Each row has a name. Each question is about the rows just above it.

[171 110 174 114 169] : S
[ 98 150  96 173 174] : K
[110 151 141 176 110] : E
[124 119 154 150 147] : J
[147 110 174 146 150] : H
The one value in S and K: => [174]
Which value is in both H and E? => [110]
Which value is in both J and K? => [150]
The one value in K and S: => [174]
[124 119 154 150 147] is in which row? => J

[125 121 130 127 128 127 149 171 150 113 128 130 122 127 113 125 130 126
  99]  P
[124 130 127 140 123 143 115 125  88 136 129 156 137 140 123 138 126 143
  99]  R
[125 136 128 126 126 169 101 131 129 129 117 145  96 125 115 105 129 124
 142]  M
[125 121 130 127 128 127 149 171 150 113 128 130 122 127 113 125 130 126
  99] is in which row? => P
Whose row is [125 136 128 126 126 169 101 131 129 129 117 145  96 125 115 105 129 124
 142]? => M
[124 130 127 140 123 143 115 125  88 136 129 156 137 140 123 138 126 143
  99] is in which row? => R

[135 133 124 124 138 136 116 121 133 124 122 117 124 138 123 132 139 135
 139 124 134 134] : C
[116 159 129 124 144 161 110 125 119 130 120 126 108 158 139 166 127 131
 126 108 126 124] : T
[135 133 124 158 138 136 116 121 133 124 121 125 101 169 142 114 122 122
 110 105 119 166] : N
Where do [135 133 124 158 138 136 116 121 133 124 121 125 101 169 142 114 122 122
 110 105 119 166] appear? => N
The row with [116 159 129 124 144 161 110 125 119 130 120 126 108 158 139 166 127 131
 126 108 126 124] is => T
Whose row is [135 133 124 124 138 136 116 121 133 124 122 117 124 138 123 132 139 135
 139 124 134 134]? => C

[116 109 120 116 140 128 155 126 142 134 139 126 115] -> G
[137 106 136 110 114 112 136 116 123 117 149 100 130] -> Y
[152 126 143 126 135 130 157 101 137 118 142 121 170] -> D
[113 122 134 142 117 131 122 146 113 120 123 171 105] -> A
[152 126 143 126 135 146 157 101 137 118 142 139 170] -> B
[123 134 118 146 121 157 110 146 100 145 145 164 125] -> X
[108 141 113 147 105 141 107 125 138 151 124 144 103] -> U
[108 112 134 129 138 154 103 139 119 145 123 170 126] -> Z
[159 166 145 128 104 125 116  87 145  93 122 162 129] -> W
Shared by W and Y: => [116]
The one value in Y and G: => [116]

[107 114  94 132 128 159 123 122] : fuge
[ 93  86  95 129 117 115 151 130] : vob
[155 166 171 101 132 179  97 130] : ririp
[156 155 159 161  96  91 126 113] : tumug
[ 90  83  89 126 118 111 155 151] : Suson
[150 147 153 165 138 158 131 110] : duli
[ 98  85  90 157 122 131 165 123] : Rivez
[ 95  83 130 154 120  91 163 124] : nep
[151 150  95 158 140 125 128 152] : Dabi
[111  90 106 176 126  84 162 116] : toras
[ 90  84  88 119  93 114 154 131] : Bozum
The one value in vob and Bozum: => [93]
Which value is in both tumug and nep? => [91]
The one value in nep and tumug: => [91]
Shared by vob and Suson: => [151]
Shared by fuge and ririp: => [132]
The one value in nep and Dabi: => [95]
The one value in ririp and fuge: => [132]

[136 115 153 142 100 141 136 119 121 117 120 136 119 117 115 134 136 138
 140 139 136 136 118 140 123 122 139 140 136 158 121 118 116 142 120 142
 143 139 116 164 114 115 142 120 138 119 133 115 119 141 116] : F
[108 156 108 100 149 100 108 140 144 153 147 107 147 153 156 117 107 103
 100 156 110 109 151 101 140 146 105 100 110 105 142 152 155  98 147 100
  98 103 153 100 154 156  97 136 103 150 118 156 149  98 118] : Q
[136 115 136 142 119 141 136 136 121 117 120 136 137 117 115 134 136 138
 140 114 136 136 118 140 123 122 139 140 141 139 121 118 116 142 120 116
 143 139 116 141 114 115 142 120 138 119 133 115 119 141 116] : V
Whose row is [136 115 153 142 100 141 136 119 121 117 120 136 119 117 115 134 136 138
 140 139 136 136 118 140 123 122 139 140 136 158 121 118 116 142 120 142
 143 139 116 164 114 115 142 120 138 119 133 115 119 141 116]? => F
Where do [108 156 108 100 149 100 108 140 144 153 147 107 147 153 156 117 107 103
 100 156 110 109 151 101 140 146 105 100 110 105 142 152 155  98 147 100
  98 103 153 100 154 156  97 136 103 150 118 156 149  98 118] appear? => Q
Whose row is [136 115 136 142 119 141 136 136 121 117 120 136 137 117 115 134 136 138
 140 114 136 136 118 140 123 122 139 140 141 139 121 118 116 142 120 116
 143 139 116 141 114 115 142 120 138 119 133 115 119 141 116]? => V

[ 98 159 171 163  96 168  88 158  95 101 139 158 158  99 100 166  88  94
 170 161 158 158 104 159 172 167  94  94  99 159 171 157  95 159 163 167
 162 162 106  91 158  99  92  93  91  89 103] -> Zorog
[ 98 167 171 163  96 168  88 158  95 101 175 158 158  99 100 166  88  94
 170 161 158 158 104 159 172 167  94  87  99 159 171 157  95 159 163 167
 162 162 106  91 158 161  92  93  91 171 103] -> geso
[165 166 179 112 178  90 179 119 177 161  96 112 109 174 160  94 179 170
  90 117 110 119 156 108  88  87 175 175 165 108 179  98 169 114  95  87
 102 100 152 172 110 162 168 170 180 179 157] -> kize
The row with [ 98 159 171 163  96 168  88 158  95 101 139 158 158  99 100 166  88  94
 170 161 158 158 104 159 172 167  94  94  99 159 171 157  95 159 163 167
 162 162 106  91 158  99  92  93  91  89 103] is => Zorog
Whose row is [165 166 179 112 178  90 179 119 177 161  96 112 109 174 160  94 179 170
  90 117 110 119 156 108  88  87 175 175 165 108 179  98 169 114  95  87
 102 100 152 172 110 162 168 170 180 179 157]? => kize
Whose row is [ 98 167 171 163  96 168  88 158  95 101 175 158 158  99 100 166  88  94
 170 161 158 158 104 159 172 167  94  87  99 159 171 157  95 159 163 167
 162 162 106  91 158 161  92  93  91 171 103]? => geso

[143 130 152  94 129] -> teki
[125 133 170  90 142] -> noso
[ 93 125 131 123 117] -> kup
[130 133 169  92 147] -> tun
Shared by kup and noso: => [125]
Which value is in both tun and teki? => [130]

[123 148 123 113 122 111 115 115 142]  romok
[111 110 132 168 149 127 134 115 134]  ramit
[142 118 133 121 120 108 128 131 150]  dob
Where do [111 110 132 168 149 127 134 115 134] appear? => ramit
Shared by romok and dob: => [142]

[117 129 163 173] = Tofut
[129 131 160 131] = rinuk
[117 129 164 129] = Gik
[113 131 157 131] = bugi
[119 128 171 128] = biv
[174 128 170 128] = zeton
[113 131 158 131] = tuv
[113 119 156 131] = Kiz
[121 126 128 129] = rab
[114 114 159 130] = vub
The one value in rinuk and Tofut: => [129]
Which value is in both rab and biv? => [128]
Shared by Tofut and rab: => [129]
Shared by rab and zeton: => [128]
Shared by rab and rinuk: => [129]

[ 87 133 110 162 150] : mula
[ 87 133 137  96  93] : fop
[111 164 140 109  88] : dosam
[103 111 102  83 140] : Fevef
[109 107 140 109  88] : Bevo
[ 91 146 116 140 134] : Nefos
The one value in Fevef and Nefos: => [140]
The one value in Bevo and Nefos: => [140]

[153 136 119 130 131] -> gogus
[119 109 162 106 145] -> pulof
[154 129 123 117 113] -> ged
[112 135 123 117 113] -> Rus
[136 130 162 154 131] -> Kogar
[102 118 101 106 145] -> Liges
[168 136 129 135 148] -> saz
Which value is in both gogus and pulof? => [119]
The one value in Kogar and saz: => [136]
Whose row is [168 136 129 135 148]? => saz
The one value in ged and Kogar: => [154]
The one value in saz and ged: => [129]
The one value in gogus and saz: => [136]
The row with [119 109 162 106 145] is => pulof

[138 117 156 161] : dez
[ 95 132 117 126] : riru
[168 123 139 146] : zulel
[ 96 113 138 140] : Difem
[ 94 149 118 123] : giso
[ 98 118  99 143] : mafof
[156  99 138 129] : daki
[111 157  98 110] : folod
[132 121 148  96] : piloz
[117 133 109 161] : Zalab
Shared by Zalab and riru: => [117]
The one value in daki and mafof: => [99]
Shared by dez and Difem: => [138]
Which value is in both zulel and giso? => [123]
The one value in riru and piloz: => [132]

[176 145 142 141 123 138 103 146 109 140  95 120 146 168] : guv
[108 121 104  90 146 112 158 110 120  84 119 124 130  75] : savaz
[176 145 142 141 123 138 103 127 109 140 122 111 139 117] : Mutan
[108 121 104  90 146 112 158 110 155  84 103 164  93 151] : zuva
Whose row is [176 145 142 141 123 138 103 146 109 140  95 120 146 168]? => guv
Which value is in both zuva and Mutan? => [103]

[126 120 132 119 133 153 129 119 139  93 151 126 135 136 144 144 131 122
 110 118 153 160 141 124 124 135 133 120 130 151 135 114 149 126 138 101
 128 145 152 159 125 124 153 137 140 115 121 130 127 153 121 139 140 103
 143 120 136 122 122 161 140]  sazuk
[103 159 119 152 116 110 123 129 110 113 130 111 165 143 122  93 148 136
 115 123 117 171 144  97 146 118 108 162 103 106 138 137 153 127 143 157
 145 113  96 123 151 141 156 106 147 122 128 145 159 116 125 119 136 120
 121 131 113 120 121 122 110]  Zami
[ 81 159 114 141 128 126  86 118 137 106 150 124 148 139 153  94 168 139
 121 138 132 151 127  96 133 128 114 148  99 121 124 121  97 105 121 120
 146 102 127 139 143 112 166  95 140 158 143 145 163 141 131 133 149 140
 124 124  88 110 104 146 123]  gisi
[ 81 159 114 141 128 126  86 118 137 106 150 124 148 139 153  94 168 139
 121 138 132 151 127  96 133 128 114 148  99 121 124 121  97 105 121 120
 146 102 127 139 143 112 166  95 140 158 143 145 163 141 131 133 149 140
 124 124  88 110 104 146 123] is in which row? => gisi
Whose row is [103 159 119 152 116 110 123 129 110 113 130 111 165 143 122  93 148 136
 115 123 117 171 144  97 146 118 108 162 103 106 138 137 153 127 143 157
 145 113  96 123 151 141 156 106 147 122 128 145 159 116 125 119 136 120
 121 131 113 120 121 122 110]? => Zami
Whose row is [126 120 132 119 133 153 129 119 139  93 151 126 135 136 144 144 131 122
 110 118 153 160 141 124 124 135 133 120 130 151 135 114 149 126 138 101
 128 145 152 159 125 124 153 137 140 115 121 130 127 153 121 139 140 103
 143 120 136 122 122 161 140]? => sazuk

[118 130 154 136 129 129 145 161 123 116 145 132 146 114 139 125 145 103
 131] : bogo
[103 112 136 126 138 137 130 110 139 123 147 154 128 113 114 109 124 120
 133] : diram
[103 135 136 126 138 137 130 110 139 160 147 154 132 113 114 109 124 120
 133] : dedum
[106 113 139 118 104 128 130 138 129 121 139 135 114 108 111 135 111 115
 113] : sida
[112 109 147 102 132 117 136 134 121 127 122 133 133 148 116 178 138 144
 104] : fivi
[106 113 139 118 104 128 130 138 129 138 139 135 114 108 111 109 111 160
 113] : Voza
[120 138 142 127 131 129 133 131 122 129 127 132 142 128 135 126 136 137
 126] : torug
[117 117 137 126 134 126 152 123 119 124 123 114 134 140 113 137 131 145
 129] : sim
[106 113 139 118 104 128 130 138 129 121 139 135 114 108 111 135 111 115
 113] is in which row? => sida
[117 117 137 126 134 126 152 123 119 124 123 114 134 140 113 137 131 145
 129] is in which row? => sim
Which row holds [106 113 139 118 104 128 130 138 129 138 139 135 114 108 111 109 111 160
 113]? => Voza
Whose row is [103 135 136 126 138 137 130 110 139 160 147 154 132 113 114 109 124 120
 133]? => dedum
Where do [118 130 154 136 129 129 145 161 123 116 145 132 146 114 139 125 145 103
 131] appear? => bogo

[124 157 125 149 114 162 123  86 142 132 144 113 140 134 144 139 128 106
 137 148 115 117 139 156 151 157 122 121 113 162 127 116 143 151  86 136
 150 141 109 141 128 155 131 164 109 114 172 117 119 135 119 123 158 141
 147 127 116] : kera
[101 126 139 153 118 141 133 153 136 106 146 140 135 127 106 161 170 126
 126 133 144 137 104 141 120 127 117 102 140 140 132  93 169 101 115 121
 137 114 105 146 127 127 124 141 141 118 131 111 109 144 135 109 133 139
 164 113 142] : Kal
[126 133 130 130 125 128 127 139 127 123 125 131 115 132 114 137 110 129
 124 115 140 145 108 131 110 121 122 127 137 138 125 124 130 142 110 149
 141 147 120 129 126 124 112 119 140 127 134 125 132 136 129 136 137 128
 138 129 135] : Zed
Whose row is [101 126 139 153 118 141 133 153 136 106 146 140 135 127 106 161 170 126
 126 133 144 137 104 141 120 127 117 102 140 140 132  93 169 101 115 121
 137 114 105 146 127 127 124 141 141 118 131 111 109 144 135 109 133 139
 164 113 142]? => Kal
Whose row is [124 157 125 149 114 162 123  86 142 132 144 113 140 134 144 139 128 106
 137 148 115 117 139 156 151 157 122 121 113 162 127 116 143 151  86 136
 150 141 109 141 128 155 131 164 109 114 172 117 119 135 119 123 158 141
 147 127 116]? => kera
Whose row is [126 133 130 130 125 128 127 139 127 123 125 131 115 132 114 137 110 129
 124 115 140 145 108 131 110 121 122 127 137 138 125 124 130 142 110 149
 141 147 120 129 126 124 112 119 140 127 134 125 132 136 129 136 137 128
 138 129 135]? => Zed

[113 118 141 169 153 124 151 143 140 147 131 125 121 155 117 141 150 128
 130 116 121 145 157 131 164 117 133 139 112 124 167 122 129 127 136 141
 109 159  82 121 107]  rodo
[130 143 131 146 131 115 127 108 154 107 133 121 113 148 117 126 132 140
 132 129 126 119 128 116 115 125 146 141 117 140 130 139 122 129 142 141
 120 121 118 132 115]  tene
[143 120 110 106 118 123 128 145 122 128 145 144 108 102 162 138 140 108
 110 131 130 119 106 127 148 126 118 145 131 129 136 141 150 115 134 128
 126 121 110 122 116]  dovo
[136 143 131 146 131 115 127 141 154 107 118 121 113 148 128 126 132 140
 132 129 105 119 128 116 115 125 146 141 147 140 130 139 122 129 142 141
 120 121 118 132 125]  Zar
[122 126 124 144 118 138 132 143 153 134 127 153 131 148  99 161 148 139
 153 138 145 152 127 107 145 123 150 126 131 140 163 127 137 149 148 141
 127 108 116 121 136]  sov
[106 126 141 143 133 149 119 125 134 143 117 127 137 132 101 136 126 123
 134 104 139 132 133 128 133 125 143 125 146 137 109 125 141 121 111 130
 148 119 119 140 127]  lepi
Whose row is [130 143 131 146 131 115 127 108 154 107 133 121 113 148 117 126 132 140
 132 129 126 119 128 116 115 125 146 141 117 140 130 139 122 129 142 141
 120 121 118 132 115]? => tene
Whose row is [106 126 141 143 133 149 119 125 134 143 117 127 137 132 101 136 126 123
 134 104 139 132 133 128 133 125 143 125 146 137 109 125 141 121 111 130
 148 119 119 140 127]? => lepi

[117 136 140 131 127 136] -> sol
[127 123 120 148 147 132] -> rima
[148 141 131 137 125 137] -> molan
[131 141 126 136 133 147] -> Dogur
[113 147 141  90 142 134] -> borit
Shared by rima and borit: => [147]
Shared by rima and molan: => [148]
Which value is in both borit and molan? => [141]
Which value is in both Dogur and rima? => [147]

[113 116 117 136] -> kipel
[122 166 140 140] -> natem
[139 137 151 117] -> Roz
[136 139  94 157] -> Fanod
The one value in Fanod and kipel: => [136]
Shared by kipel and Roz: => [117]
Shared by Roz and Fanod: => [139]
The one value in Fanod and Roz: => [139]

[102 102 136 136]  Babub
[101 105 147 130]  Tumag
[101 109 136 120]  sebag
[133 105 147 167]  dipep
[121 110 154 124]  bovu
[179 167 101 132]  tamag
Shared by sebag and Babub: => [136]
Which value is in both Tumag and sebag? => [101]
Shared by tamag and sebag: => [101]
Which value is in both tamag and dipep? => [167]
Shared by sebag and Tumag: => [101]

[105 102 131 141 127 130 118 112 123 138 105 124 134 129 130 130  94 142
 121 147 127 114]  kis
[131 116 125 129 140 139 140 125 115 145  90 132 135 130 153 114 106 131
 113 134 133 126]  nav
[113 120 124 122 139 142 136 130 113 142  93 137 129 134 157 109 112 134
 111 132 134 126]  Gat
[136 120 124 122 139 142 136 130 113 142  93 137 129 134 157 109 112 134
 111 132 105 126]  fol
[120 124 107 106 134 156 132 113 125 115 142 110 147 109 138 140 133 143
 123 126 142 134]  sab
[135 105 106 119 141 156 122 132 139  99 116 124 150 143 126 126 128 138
 127 114 128 121]  Kubaf
[117 131 112  98 127 150 118 114 109 125 139 123 126 109 151 132 128 153
 121 134 144 135]  Les
Whose row is [136 120 124 122 139 142 136 130 113 142  93 137 129 134 157 109 112 134
 111 132 105 126]? => fol

[122 133 125 124 120 123 122 124  84 126 131 109 131 128 132 113 142 133
 133 136 119 106 119 118 126 112 143 139 127 123 127 132 121 122 121 131
 139] : Sed
[146 129 128 113 120 130 121 124 117 126 131 108 131 127 139 113 123 133
 120 136 119 106 132 158 132 112 128 123 105 123 118 132 128 139 121 131
 139] : buf
[140 129 131 113 120 123 121 124 117 126 131 127 131 120 139 113 130 133
 133 136 139 106 119 118 132 112 140 123 127 123 127 129 121 139 121 131
 139] : valut
[134  96 131 113 120 131 121 124 117 117 131 127 131 128 137 113 127 127
 133 140 119 106 119 118 132 117 140 123 143 116 127 127 121 139 121 109
 139] : ker
Whose row is [146 129 128 113 120 130 121 124 117 126 131 108 131 127 139 113 123 133
 120 136 119 106 132 158 132 112 128 123 105 123 118 132 128 139 121 131
 139]? => buf
Whose row is [134  96 131 113 120 131 121 124 117 117 131 127 131 128 137 113 127 127
 133 140 119 106 119 118 132 117 140 123 143 116 127 127 121 139 121 109
 139]? => ker

[131 127 127 127 131 128 131 134 132 127 134 126 131 130 132 122 127 124
 126 133 128 125 130 124 129 135 133 123 128 129 126 128 133 131]  subi
[131 133 127 127 131 128 131 134 132 127 135 126 131 130 132 122 127 124
 132 125 127 130 126 128 125 124 130 131 128 130 125 127 132 130]  Loto
[131 133 127 127 131 128 131 134 132 127 135 134 131 130 132 122 127 124
 132 133 128 125 130 124 129 135 133 123 130 129 126 128 135 126]  sefo
[153 127 125 102 136 139 155 140  93 144 162 149 105 125 119 133 113 125
 148 147  98 131 135 127 139 142 131 103 131 146 144 136 176 133]  zopu
[131 133 127 127 131 128 131 134 132 127 135 126 131 130 132 122 127 124
 132 125 127 130 126 128 130 124 128 131 128 130 125 127 132 130]  zus
[131 133 127 127 131 128 131 134 132 127 135 126 131 130 132 122 127 124
 132 125 127 130 126 128 130 124 128 131 128 130 125 127 132 130] is in which row? => zus
The row with [131 127 127 127 131 128 131 134 132 127 134 126 131 130 132 122 127 124
 126 133 128 125 130 124 129 135 133 123 128 129 126 128 133 131] is => subi
Whose row is [153 127 125 102 136 139 155 140  93 144 162 149 105 125 119 133 113 125
 148 147  98 131 135 127 139 142 131 103 131 146 144 136 176 133]? => zopu

[115 118 136 116 124 127 124 121 140]  Leruk
[116  95 168 117 113 140 146 105 115]  gado
[139 135  95 146 131 120 121 147 126]  kupaz
Which row holds [139 135  95 146 131 120 121 147 126]? => kupaz
Shared by Leruk and kupaz: => [121]

[148 154 129 126 118 105] : bosab
[ 87 166 139 147 109 165] : gesek
[118 149  87 102 162 117] : gaki
[148 118 160  86 110 165] : kani
[150 132 111  92 151  83] : bem
[166 134 104 130 147  95] : Pigu
[131 126 165 137 121 122] : repek
Which value is in both gaki and bosab? => [118]
Shared by gaki and gesek: => [87]
The one value in gaki and kani: => [118]
The one value in gesek and repek: => [165]

[134 163 126 132 122 140 128 111 125 143] -> kinor
[105 141 154 153 114 127 128 102 114 145] -> zume
[164 116  92  90 146 114 117 163 150 102] -> Deget
[135 111 140  87 150 108 113 173 155  98] -> Timi
[154 127 112 113 135 106 107 154 137 117] -> Kegur
[115 131 136 137 126 139 137 115 125 117] -> nup
[163 124 104 102 144 115 116 159 143 110] -> vali
[ 99 136 155 113 114 135 140 102 113 140] -> seso
[117 115 139 137 126 140 145 115 125 131] -> kad
Which value is in both kad and zume? => [145]
Which value is in both Timi and kad? => [140]
The one value in seso and vali: => [102]
Shared by seso and kad: => [140]
The one value in Timi and Deget: => [150]
Shared by zume and vali: => [102]

